pg_nq: [ -96   14   28 -146   55  183   19  -70 -117 -146   27   18    9  -43
  -28   34 -102  -69   73  -87   51   -3   54   30 -174  -80  -15   -9]
lf_dq: [  47   25 -127 -178   14  141   67  -20  115   -2  122   15   84   72
 -310   45  -30   35   14  105  118   51 -123   52 -134  -75    6  -59]
lf_dq: [ -77 -168  292   69 -152  119 -352   78  -48   59  -75 -188  211  117
  209  -87  -46  -29   37  136  -65 -280  256  147 -131 -128 -101  -35]
lf_dq: [  20   10 -154  -59  118 -371  -89    0   51 -193  -60 -148  -18  129
  -71 -229   81  -52  -57 -258 -168  -27  -13  120   55  -47  260  -34]
lf_dq: [  12   48 -142 -101   16  -53   92    1  184   -3   36  -24  118   45
 -193  127   62  -17  -14  129   62   71 -168   55  -62   34   74 -123]
sl_ms: [  80   15  -92 -157  260 -319  454  -65   78 -141   65  178 -329  -33
 -113  156  -19  219   27 -226   -4  401 -171 -175  271  191  181   37]
pj_nc: [  -4 -115  134   92  -85 -177 -106   16    4   15 -128  -80  120    0
  121  -41 -155  -16   65   -8 -156  -88  207   43  -33   75   26   77]
rp_lp: [  60   53 -111  -54   -8   19  -27  -54    7   63  137   28  -22   37
 -163  -10   95  -38 -131   12   59  -14  -81   -4  -83 -101  -30  -31]
rp_lp: [ 138 -113   18    9  151 -454  140   72  353   13  -65  -61   80  -64
 -210  -99 -278  337  -59  -93  -44  342   56 -181  398  452  230  -31]
rp_lp: [ -32  -34   90 -382  123  149   66  -57  -48   -4  359  106 -269  -41
 -148   21  -17  135 -219  -53  253  209 -130 -317  -12 -171 -102 -204]
rp_lp: [ -24 -110  109  174 -149  131   12  -58 -127  -86 -154  -84   83   72
  231   52  -46 -103  262   95  -33  -55  131  139   -3  119 -225  115]
pg_nq: [ -11   78  -34  -45  215 -303   98   43   54  -93    5   20  -73 -151
 -264 -225  -85  244   31 -285  -97  275   22   -6  220  146  424   52]
pj_nc: [  49  113    1   98  114   77  283  -14 -119 -172 -111  180 -279  -55
   62   54 -131   93  205 -208  -49  237    6   15  120  215   79  303]
lf_dq: [-111  116 -199 -254  183   30  149   -6  113 -169   66  -23  -36  136
  -97  209  363  -43  -47   19  186   75 -359   68   53 -102  119 -338]
jr_fr: [-126  174 -200   -7   99  482  156  -92 -107 -227  -42    4  -14   86
  210  314  342 -286   59   79  207  -96 -275  154 -107  -87 -242 -142]
sl_ms: [ -35    8   55  -88   89    8  121  -17  -82  -49   73  111 -255  -38
  164  111   64  -10  -58  -41   54   87  -63 -127   24  -72  -49  -24]
rp_lp: [  -5    3  -30  -45   76  141  171  -94  -93 -157  133   21 -325  117
  318  213  301 -190  -92  109  171  107 -213  -39    3  -91 -317  -97]
sl_ms: [  30  -91   92  -38  -24  122   16    0   97   77   33    6   72   18
   56  163  -98   30  -66  156   97  -12   23 -102  -34   49 -183  -68]
rp_lp: [ 107  -56  -76 -122  -65   75  117 -132  -39    4  201   52 -179  109
   36  148   40 -132 -119   94   78   22 -143 -138 -161 -121 -322    0]
sl_ms: [-124  -90  114 -276  -81  237 -107  -41 -113  168  296   29  -69  115
   23  166  360  -15 -143  230  274 -146 -166 -108  -78 -418 -236 -366]
rp_lp: [-117  146 -123   -5  122   20   -8   31  -80 -127  -66   10 -103   16
  171   35  293 -159  -35  -88  -12 -115 -136  110  -13 -176  118  -90]
rp_lp: [ -29  -21   45  -33 -101  119  -42  -25 -128  166  106  103  -29  -24
  -11   52  107  -28   15  126   55 -127   18    7 -119 -246  -87   -7]
pj_nc: [ -10  -67   43   29  -45 -221 -127    3   -5   17  -21  -89   63   -1
    6 -136  -16  -18  -18  -39 -106  -49  108   34    1  -20   80   -7]
sl_ms: [ -67  -10 -138 -192  170  192  367 -104   99  -61  117   73  -28   51
   35  461  316  -13   -1  208  306  123 -337  -71  116  -23 -215 -329]
rp_lp: [ 125 -194  141  134  -56    9   54  -57  108   11   -8  -97   65  -10
   88   -4 -254   93  -11  110   97  205  137 -170  208  386 -316   31]
sl_ms: [  98  -24    5  106 -110   67   10   -2   32   37  -41    2    3   85
   56   56  -60  -42   33  112   -7  -14   13   27  -42   89 -147  114]
pj_nc: [-124  -85  109   -4   30  185 -113    3  -20 -120  -88 -180  227   40
  123   -3  -16  -27   96   15   11 -134   95  114  -22   -6  -75 -116]
lf_dq: [ -34  131  -47  -47   91   37   49   14  -37   13    7  154 -126  -73
  -11   91   67  -11  -78  -81   64   19  -52  -43  -10  -47  112  -12]
jr_fr: [ -58   81 -151  -99  132   70  165  -95  -99 -149   -3   81  -51  -47
 -109   41   57  -28   99 -163   72   65  -72   30   32  -25   68  -24]
pj_nc: [ 64  30 -92  47 -43  98  89 -60 -47  42  16  79 -11  23 -43  87  25 -54
  56  48  -7 -52 -31  58 -94 -54 -91 113]
pg_nq: [ -64   52    8 -206   22   31  -23   29  -24   -2   89   61  -42   28
 -184    0   38   63   16  -38   40    2  -61   32 -105 -176  175  -69]
sl_ms: [  32  245 -162  -31   18 -161   62   62  -80   36   28  229 -293  -95
 -178 -115   48    5  -33 -187  -91   94 -121  -23  -46 -101  333  177]
lf_dq: [ -12  -93   83  -21  -96  214  -60  -11  -19   22   83 -118  120   77
  -13  -20   -5   24   72  143   21  -69  -12   46  -85  -79 -185  -30]
sl_ms: [  18  131 -193  -47   98 -127   31  -30  -50 -111   33   14 -128   15
 -178 -173  111    5  -33 -244  -35   81 -119   22   89  -23  192   18]
pj_nc: [  74  -11   56 -151 -205  145  -22  -55 -150  202  311  162 -207  -12
 -232  -67  -39   36  -36  131  113   75  -43 -132 -201 -235 -146   88]
pg_nq: [ -21   -4   13  -87  -25  117   32  -52 -143  -47   91   63 -211   91
  159  101  146 -123  -23   29   59  -52  -82  -20 -109 -201 -161  -15]
sl_ms: [-102  110   33  -92  -10  -44 -348  116  -66  -13   11  -61  -50   85
   -5 -212  165  -73 -159 -125  -36 -185    9   95 -109 -260  245 -109]
pj_nc: [  23 -114  228   89 -122 -139 -295   99    3  185   34 -127  125  -81
 -103 -368 -212  228  -61  -73 -139  -33  225 -108  118   56   94   54]
lf_dq: [   5 -101   91 -100   -4  101  128   11  193   85   60    5  156  -21
 -182  166 -108  197   61  231  223  206  -31  -85  127  203  -75 -162]
pj_nc: [-103   79  -54 -347  227  100  144   -4   87  -10  201  121 -112  -54
 -146  210  153  114 -206  -37  260  132 -254 -222   69 -112   74 -339]
rp_lp: [  37   50  -64 -105  -34  254   60  -50   -2   45  143   67  -66  119
  -12  225  137  -80  -96  134  124  -66 -188  -24 -175 -148 -204  -59]
pg_nq: [  70  124 -200 -116   81  -41  127  -14   50  -72   76   92 -177   26
 -175  -18   37   -7  -75  -93   65  147 -188  -65   19    2   88    3]
lf_dq: [-158  -12  165   40   26  166  -46   29 -193  -57  -73   -4 -105   12
  407  114  183  -71   37  -34  -25 -176    8    3   21 -151 -100  -59]
rp_lp: [-106 -106  135  -19  -39   57  -78   32   15   42   -6  -92  194  -70
  -43  -65  -35   83  116  134   82   14  104   41   66   14    5 -131]
rp_lp: [ -87  114 -137 -153  144  -47   51   62  177  -84  -29  -41  171  -61
 -314  -35   -1  119   25  -74   75  131 -133   36   95  103  312 -187]
sl_ms: [-203   83  -43 -350  160  332   75  -18  -45  -97  140   39   11   86
  -75  268  298   -2   -3   20  199 -105 -262   54 -135 -335   38 -325]
pj_nc: [ -28  -10   49  266 -201   95  -43  -19 -251    6 -242   58   85  -59
  145  -74 -123 -149  376   25 -182 -195  272  265 -155  -40  -16  345]
pg_nq: [  14  151 -133  -31  159 -316  136   21   25  -81  -42  115 -169  -78
 -205  -97   30  120   10 -271  -59  227  -63    1  189  126  394   59]
rp_lp: [   2 -125  143   50 -112  161 -128   57  120  148    3 -101  233   31
   49   59  -61   37  -17  278   76 -104   76    5  -37   20 -182  -93]
lf_dq: [-17 -81 111  70 -51  62 -23  50 108  12 -95 -90 179  66  44  87 -29  50
 114 182  43   4  62 116  42 131 -42 -45]
jr_fr: [ -10    4    4  -79  -62  -42 -145   46   61   31   96  -77   22   17
  -68 -109   10  -54 -114   88   14   -8  -35   -8 -120  -96   26  -82]
jr_fr: [  13 -174  265  153 -243  474  -10  -69  -66   80  -49  -46  240   13
  205  239 -276  -67  206  336   67 -106  212   49 -236  131 -488  146]
pg_nq: [  36 -129  168   34  -18 -190  -77   38    9   93   -6  -31   39  -89
  -44 -188 -238  200    4 -108 -133   34  202 -119  119   86   83   88]
pg_nq: [  58  -97   49   65  -80   23  -55  -51  -33   72   81  -42  -41   12
  136  -25    9  -62 -111   91   41  -25   31 -115   18   -5 -262  -13]
pj_nc: [ -51   31  -10 -129   60  141   69   12   18  -31   60   49  -58   17
    1  121   80    2  -20   63  129   34 -118  -34  -20  -75  -27 -117]
lf_dq: [ -88   16   51   81 -121  106 -207   37 -138  109   63  -65  -32   51
  232  -30  333 -156  -86  151   -1 -238  -64   70  -82 -289 -129 -101]
pg_nq: [-116   12   34  -11  -76  -86 -129   47 -119   51  -79   22   71  -47
  -70 -135   57    7  151  -44  -58 -120  102  121   -8 -151  221  -11]
jr_fr: [-140   87 -119 -174 -138  342  -74  -35 -107  132   96  111  116   54
  -85  234  304 -232   34  283  215 -286 -151  145 -331 -432  -99 -212]
lf_dq: [ -41   18   11  105  -82 -266 -294  119  -49  133  -26 -105   25   -7
   47 -310  174   -6  -96  -74 -213 -220   40   53   45 -212  212  -17]
pj_nc: [ -19   41  -90  -35   -9   56   42  -19  -38   -6   28   34 -102   70
   81   89  209  -83  -44   35   89  -38 -163  -39   47  -84  -91 -105]
lf_dq: [-184  102   -6  -89   71  336  112  -51 -270 -123   33  105 -187   -8
  257  210  288 -157   93  -22   79 -127 -156   53 -119 -294 -113  -67]
rp_lp: [ -11 -132  287 -155  -59  222  -20   58   -9  300  207  153  -51  -66
   15  167  -97  225 -102  195  114  -62   50 -246  -65 -198 -162  -68]
pg_nq: [  43 -158  118  240  -71 -548 -331  112  127  152 -168 -227  298  -98
  -26 -425 -196  118  -46 -101 -338 -135  354   58  152  119  280   78]
pj_nc: [-105  -52   14 -127  197   84  -37  -49   52 -291    2 -242  117  100
   72   -9   57  -30  -48 -119   63   26  -39   61   49   54  -42 -228]
jr_fr: [  89    5  -57  334  -79 -174   22  -30   82   77 -164  -49  267 -246
 -187 -209 -287   60  137   -2  -72  186  226   38  181  457   69  204]
rp_lp: [   2   -4  -10 -153  -47  179  184 -102 -126  160  211  242 -156  -86
 -164  160   59   71   23  101  234  110  -92 -175    6 -123 -153  -50]
sl_ms: [-132  200 -183  -94  181 -143 -120   -5 -131 -256   43 -123 -180  119
   55 -160  448 -172 -139 -298  -93  -85 -219  177  -20 -266  263 -149]
jr_fr: [ -14  -10   97   -8   84  -36   22    6  -52  -10  -27   67  -46  -54
   -9  -11  -93  113   39 -133  -51   26  124    3   37   15  119   81]
lf_dq: [ -77   49  108   20  -82   27 -234   90  -95  150    1   18   84 -103
  -77 -175  -47   57   -9  -53 -108 -173  129   34 -112 -173  181   52]
pj_nc: [  17  126  -62 -123  101  -35  126  -27 -119  -58  138  167 -309  -44
  -85  -14   42    8  -40 -159  -41  114  -93  -26 -110 -166  141  127]
sl_ms: [  97  -96   -4  -15  145 -275  216  -15  213  -41   21  -18  -78  -12
   30   98  -64  132  -97    4   26  268  -61 -170  251  268  -17  -68]
sl_ms: [  62  -40   80  -87  -12  -91  -32   10   15   23  122   11 -156   34
  -20  -63  -78   68 -129  -47  -12   92   -6 -142   -7   -8  -17   19]
jr_fr: [ -13  -37   19 -110  112  134  248 -112  -73 -157    9   83  -86   26
   38  224  -71   22  133  -77   44   93  -15   -6  -34   37  -98   48]
pg_nq: [ 110  105 -171  -13  166 -268  172  -10   67 -126  -12   57 -192    9
 -130  -74  -31   83  -54 -273 -123  188 -105  -42  132  134  222  126]
pg_nq: [  86   31   48   47  -38 -110   33   23  -31   42   -6  109 -191  -20
   42  -19 -125   42  -43  -94  -95   71   36 -106    1   71   38  181]
lf_dq: [  54 -231  223   11 -154  -37 -137   37  125  146   -8 -104  244  -21
 -132 -132 -342  193   63  144   42   59  246  -98   88  200  -89  -14]
pj_nc: [ 128  -14   90  243  -17 -256  -82   69   20  -72 -216  -50  -45  -68
   69 -299 -397  100   34 -279 -261  106  262  -59  156  363  145  333]
sl_ms: [-123  135   18 -271   89  272   52   17 -170  -64  167  178 -335   42
   97  168  225  -62  -92  -43  145  -35 -217  -79 -162 -354   -3 -113]
pg_nq: [ -49  -70  141   -3  204  -46  321  -24  -28  -77  -86  153 -217  -60
  266  290   38  179   82  -96   96  204   -8 -170  360  209  -36  -52]
jr_fr: [ -53  -19   95  -48  -39 -185 -206   75  -49   51   82  -51 -183   55
  210 -106  204  -76 -210    2  -42  -93  -38  -80   -3 -215   29 -128]
pj_nc: [ -85   33  -60 -319  234   39  268  -47   43 -145   88  140 -177   61
   34  370  161   -9  -47  -22  149   80 -214  -55  -54 -151   44 -208]
sl_ms: [-145   29   32 -188   99  -85 -123    9 -204  107  169   99 -126 -164
 -131 -220  159  122 -107 -226   16  -81   17 -135   84 -353  226 -150]
lf_dq: [  74 -225  207 -103  -36  475  421  -91  161  115  102  181   25  -28
  155  632 -261  107   93  492  382  224  -40 -275  -11  250 -603  -77]
rp_lp: [ -69   49  -88  -36  -33    3  -77   13   34  -95  -95  -95  222  -13
 -234 -146  -82  -17  152  -43    8   15   32  148  -27   76  181  -41]
pg_nq: [  -2  157 -132 -107  204   22  321  -20  -49 -160   -5  195 -299  -16
   -8  164   69   71   48 -224   12  176 -213  -76  106   35  134   66]
jr_fr: [ 159    3 -116  171  172 -694  101   11  101  -28 -133   27 -107 -157
 -183 -348 -196  226  -31 -413 -265  267  161  -93  412  344  421  216]
jr_fr: [ -43  -13   34  185    3 -347  -78   37  -81  -24 -107  -91  -56  -29
  208 -161  161  -49   35 -100 -235  -58   78  116  111  -31  166   68]
jr_fr: [  24   49  -37   67   -3   35   87   -1  -24   67   -7  125 -199   49
  302  261  227 -144 -131  112   54  -82 -133  -74   -3  -80 -171  -27]
jr_fr: [  35    4  -15 -111  121 -292   63   11  110   -8   91   28 -115  -45
 -172  -76  -14  144 -119 -105   32  238  -37 -111  163   99  200  -77]
jr_fr: [  -1 -109  193  172  -68  -88 -111   18   -5   23 -130 -110  127   -8
  137  -61 -137   77   55  -40 -106  -23  205    4  122  213  -29   65]
sl_ms: [ 269 -115   12  145   77 -337  391   29  316   97 -134  190  -74 -169
  -88  111 -502  295   48   24  -14  434  126 -289  352  600   21  248]
pg_nq: [ -22  -96  120    4 -171   22 -179    2  -30   80  -62  -35  183   24
  -50  -50 -157  -27   90   80   -5 -123  204   65 -121  -12  -22   20]
pj_nc: [-150  118 -149  -28  193   91  181  -60 -139 -251 -133   37 -128   77
  306  264  359 -195   77 -144    3 -127 -192  128   30 -134   10 -110]
pg_nq: [  76 -113   53  267 -141  -45 -102   42  116  -12 -274 -166  319   86
   80  -51 -217  -39  206  119 -158 -121  234  228  -16  239  -43  175]
jr_fr: [-131  119    1 -235  198  258  209  -27 -145 -175  155  138 -359  -50
  141  168  176   -3  -68 -114  189  161 -257 -183   38 -131  -64 -144]
jr_fr: [ 206   -1 -223  -78   43 -337  164   -3  353   59   79    2   77   20
 -437  -34 -145  141  -98   63   36  288 -124  -73  107  252  154  -20]
[  98  174 -324 -143  298 -146  450 -115  146 -207   72  154 -208  -42
 -280  176   39   69  -47 -196  125  415 -285  -85  172  252  155  -14] | lf_dq
[   4  -87  119   53    9   75    4  -52  -79 -101 -102  -40   52   36
  122   32 -179   13  112 -114  -89  -55  172   39  -29   92  -87  125] | jr_fr
[  -7  134  -91  -16    8   10  111   -5  -62   31   59  145 -241   47
   55  158  295  -58  -56   30   95   51 -213  -14   44  -84   10  -44] | pg_nq
[ -43  132 -165 -177  -31  327  154  -76  -45  -19  176  115  -87  -16
  -71  229  129 -182  -34  174  195   25 -276  -46 -261 -179 -187  -92] | rp_lp
[-117   75  -29 -167  122 -120 -103   66  -51  -39   24    3   31  -58
 -307 -258   51  167   63 -234  -38    4   25   96   68 -170  427  -80] | lf_dq
[  44 -189  140 -102  -60   84  -43  -30  116  -13  172 -161   -4  107
   86   20  -47   13 -142  214  188  137  -46 -177   49   91 -346 -195] | sl_ms
[ -36  -36  104 -199   28  212  -26   29   68  108  210   10   25  -39
  -92   76  -36  119 -153  118  140   14  -86 -177  -79 -123 -103 -171] | pg_nq
[  37   51 -124  -31   42 -127   11   -7   58  -28   36  -14  -84   37
  -54  -55  106  -12 -128  -72   51   80 -131  -87  132   55   32  -95] | lf_dq
[ 119  140 -235  147   93 -171  262  -76  -45  -56  -47  180 -261  -76
  121  112   69 -166  -36  -96 -117   75  -91    3  -32   34    9  238] | lf_dq
[ -74  -65   97  -17  -84  111 -171   43  -62   83   62  -75   -7   93
  220   22  225  -84  -90  153   39 -211  -47   -4  -48 -248 -162 -158] | lf_dq
[ -90  227  -88 -166  110 -200 -132   38 -260   26  106  195 -272  -85
 -191 -227  171    5  -89 -396 -223 -166   -6   83 -203 -486  503  122] | rp_lp
[  -3  -54    2   36 -156  300 -128   46   99  156   36  -71  179   47
  138  120   70 -147 -104  373  156 -199  -76  -43 -132 -105 -334 -160] | pg_nq
[ 157  200 -422 -179  283 -198  521  -84  221  -12  225  241 -230  -99
 -435  192  144  122 -117  -37  111  399 -414 -114  106   59  192  -17] | lf_dq
[  96 -124   27   53  -67  -74    0  -64   65  -21   61 -147   81    9
 -186 -218 -159  147   33  -17   77  248   47 -108  253  315 -126  -13] | lf_dq
[  96 -133   53  -10   -3 -112   12   57  207   72  -25  -34   81   20
  -71  -32 -184  156  -35   92   62  106   63 -121  175  188  -29  -50] | pg_nq
[  22  -73   30  -59  -12   37   94  -74   -4  -18  101    8  -36  -32
  -60   20  -73   23   24   69  116  165    3  -82   27   77 -137  -26] | jr_fr
[-199  188 -136 -197   78   24  -43  -44 -266   -2  141  134 -199  -13
  -49   23  498 -124  -61 -143   76 -152 -206   77  -78 -469  202 -203] | sl_ms
[  69  -40   22  435 -216  -32 -121   62   -8   11 -348 -135  226   81
  284  -53  -84 -164  245  122 -278 -246  206  296  -60  156  -75  305] | pg_nq
[ -43  121 -111 -268  217  228  440  -59   51  -88  105  246 -263   41
    3  508  204   91  -41   -7  288  217 -394 -214  138   45  -81 -213] | jr_fr
[-104   54   25 -124   55   73  -62    4 -185 -126   50   15 -182    8
   86 -101   88  -59   -2 -166  -23  -56  -32   -1  -73 -224   63  -17] | pj_nc
[   1  -30   72  134  -47 -174  -21   34  -13   65 -119   29   57 -129
  -18 -113 -145   74  110  -35  -81   56  182   11  111  148  134  114] | lf_dq
[  25   43   52  -19  -41   74   21   52  -30  119   49  139  -76  -62
  -45   40  -85   44   20   62  -55  -36   27    0 -167 -135   56  145] | pj_nc
[ -24 -112  127   43  -19   92   74   18   81   74 -114    6  199    7
   66  217  -90  108  139  138   20  -61   89   26   53  110  -71  -27] | pj_nc
[ -19  190 -225 -216  140   75  137  -73  -92  -99  149  152 -265   16
  -68  112  191 -110 -164 -187   62    6 -276 -106 -116 -217   40  -65] | rp_lp
[  -6 -223  199  125   32 -244  -56   51  103  -89 -203 -218  176   55
  182 -104 -163  154  122  -72 -152   15  215   24  272  264   33  -11] | rp_lp
[  49 -141  102 -201 -134  103 -166  -58   40   98  190  -61  201  -17
 -425 -206 -341  142  -13   45  140   86  167 -104 -114   25  -70  -49] | pg_nq
[  10  110 -102 -142  221 -134  153   -3   -4 -211   58   52 -260   21
  -41  -23   40   21  -52 -238  -81  152 -131    9  -18  -60  211   57] | pg_nq
